Here is a tiny trained network, its code and every weight. The questions are about switching its units off for an input and a target symbol, where a switched-off unit gives its printed mean instead of its output.

import numpy as np


def w(rows, s, z=0):
    codes = np.array(rows[::2]) - 128.0
    scale = np.full(codes.shape[1], s)
    scale[-1] = z or s
    return codes * scale


def norm(h):
    return h / np.sqrt((h * h).mean(-1, keepdims=True) + 1e-5)


def f(y):
    return np.maximum(y, 0)


def softmax(a):
    e = np.exp(a - a.max(-1, keepdims=True))
    return e / e.sum(-1, keepdims=True)


def log_softmax(a):
    a = a - a.max(-1, keepdims=True)
    return a - np.log(np.exp(a).sum(-1, keepdims=True))


def net(x, mask):
    ids = ['αγδεζθπψ'.index(c) for c in x.split()]
    T = len(ids)
    res = E[ids] + P[:T]
    r = norm(res)
    for j in range(2):
        rows = slice(4 * j, 4 * j + 4)
        q, k, v = (r @ M[0][rows].T for M in (Q, K, V))
        z = softmax(np.where(np.tri(T) > 0, q @ k.T / 4**0.5, -1e9)) @ v
        o = O[0][rows]
        res = res + np.where(mask[j], z, o[:, -1]) @ o[:, :-1]
    y = f(norm(res) @ A[0][:, :-1].T + A[0][:, -1])
    res = res + np.where(mask[2:6], y, B[0][:, -1]) @ B[0][:, :-1]
    return log_softmax(norm(res)[-1] @ U[:, :-1].T + U[:, -1])


Q, K, V, O, A, B = {}, {}, {}, {}, {}, {}
E = w([
[132,94,128],'α',
[108,122,112],'γ',
[145,255,164],'δ',
[75,140,196],'ε',
[212,135,139],'ζ',
[120,107,161],'θ',
[132,195,156],'π',
[155,138,133],'ψ',
],0.016)
P = w([
[195,170,192],'0',
[145,156,139],'1',
[148,136,93],'2',
[143,120,47],'3',
[139,103,11],'4',
[146,90,3],'5',
],0.0028)
Q[0] = w([
[24,127,70],'h1',
[146,70,137],'h1',
[111,157,42],'h1',
[130,108,166],'h1',
[123,183,112],'h2',
[205,157,192],'h2',
[140,131,18],'h2',
[62,138,253],'h2',
],0.012)
K[0] = w([
[66,92,94],'h1',
[160,116,84],'h1',
[105,74,129],'h1',
[184,241,117],'h1',
[92,202,106],'h2',
[190,163,220],'h2',
[167,130,5],'h2',
[57,113,242],'h2',
],0.011)
V[0] = w([
[65,215,93],'h1',
[74,136,254],'h1',
[162,139,151],'h1',
[127,115,112],'h1',
[213,97,101],'h2',
[26,113,26],'h2',
[75,95,79],'h2',
[229,146,195],'h2',
],0.0048)
O[0] = w([
[174,173,82,97],'h1',
[49,146,166,199],'h1',
[130,149,142,171],'h1',
[165,100,148,110],'h1',
[62,152,109,137],'h2',
[132,115,252,4],'h2',
[138,204,217,70],'h2',
[117,88,30,221],'h2',
],0.004,0.0036)
A[0] = w([
[17,209,66,118],'n1',
[253,174,197,252],'n2',
[217,200,28,203],'n3',
[42,234,203,172],'n4',
],0.0058,0.0023)
B[0] = w([
[171,183,184,178],'n1',
[152,34,73,218],'n2',
[1,145,162,253],'n3',
[217,116,103,217],'n4',
],0.0069,0.0045)
U = w([
[104,124,118,69],'α',
[234,98,140,83],'γ',
[143,179,112,255],'δ',
[129,140,243,69],'ε',
[150,119,8,96],'ζ',
[62,94,205,157],'θ',
[122,116,113,77],'π',
[15,158,80,36],'ψ',
],0.019,0.0085)

Each question gives the input, a string of symbols that net reads in full, and the target symbol t.
The units are the heads (4 rows each of Q, K, V and O) and the neurons (one row each of A and B). Each row of codes is followed by its name. A weight is (code - 128) times the scale printed after its matrix; where a second scale follows, it is the last column's (O, A, B and U).
mask holds one flag per unit, heads first, then neurons. A switched-off unit (its flag False) gives its mean, the last column of its rows in O or B, instead of its output. The means were averaged over made-up inputs and are rounded, as every weight is.
A unit's drop is (log p(t) with every unit on - log p(t) with that unit switched off) / (log p(t) with every unit on - log p(t) with every unit switched off).
The circuit of an input: a set's keep is (log p(t) with only the set's units on - log p(t) with every unit switched off) / (log p(t) with every unit on - log p(t) with every unit switched off). Starting from all 6 units, units are removed one at a time, each time the one whose removal leaves the highest keep (on an exact tie, the one counted first), for as long as the keep stays at least 0.8.
units of the circuit, in order: the units of the circuit, biggest drop first
most important unit: the unit with the biggest drop
top k neurons: the k neurons with the biggest drops, biggest first
heads that matter: for each layer, one digit per head in row order, 1 if its drop is at least 0.15 and else 0, layers parted by /
drop when u is switched off: that unit's drop, to one decimal
input θ δ θ, target ζ: heads that matter : 11
input ζ θ ε θ θ α, target θ: top 2 neurons : n4; n2
input δ γ γ α, target γ: most important unit : h2
input θ θ γ, target γ: heads that matter : 01
input δ ψ ε ζ, target ζ: units of the circuit, in order : h2; n3
input θ γ ζ α, target γ: units of the circuit, in order : n3; h2
input θ θ δ δ ε, target ε: top 3 neurons : n4; n3; n2
input θ δ δ δ π θ, target ζ: heads that matter : 10
input δ δ θ γ, target γ: heads that matter : 01
input θ θ α, target θ: drop when h1 is switched off : 0.2
input ε δ ψ, target ψ: drop when n4 is switched off : 0.0
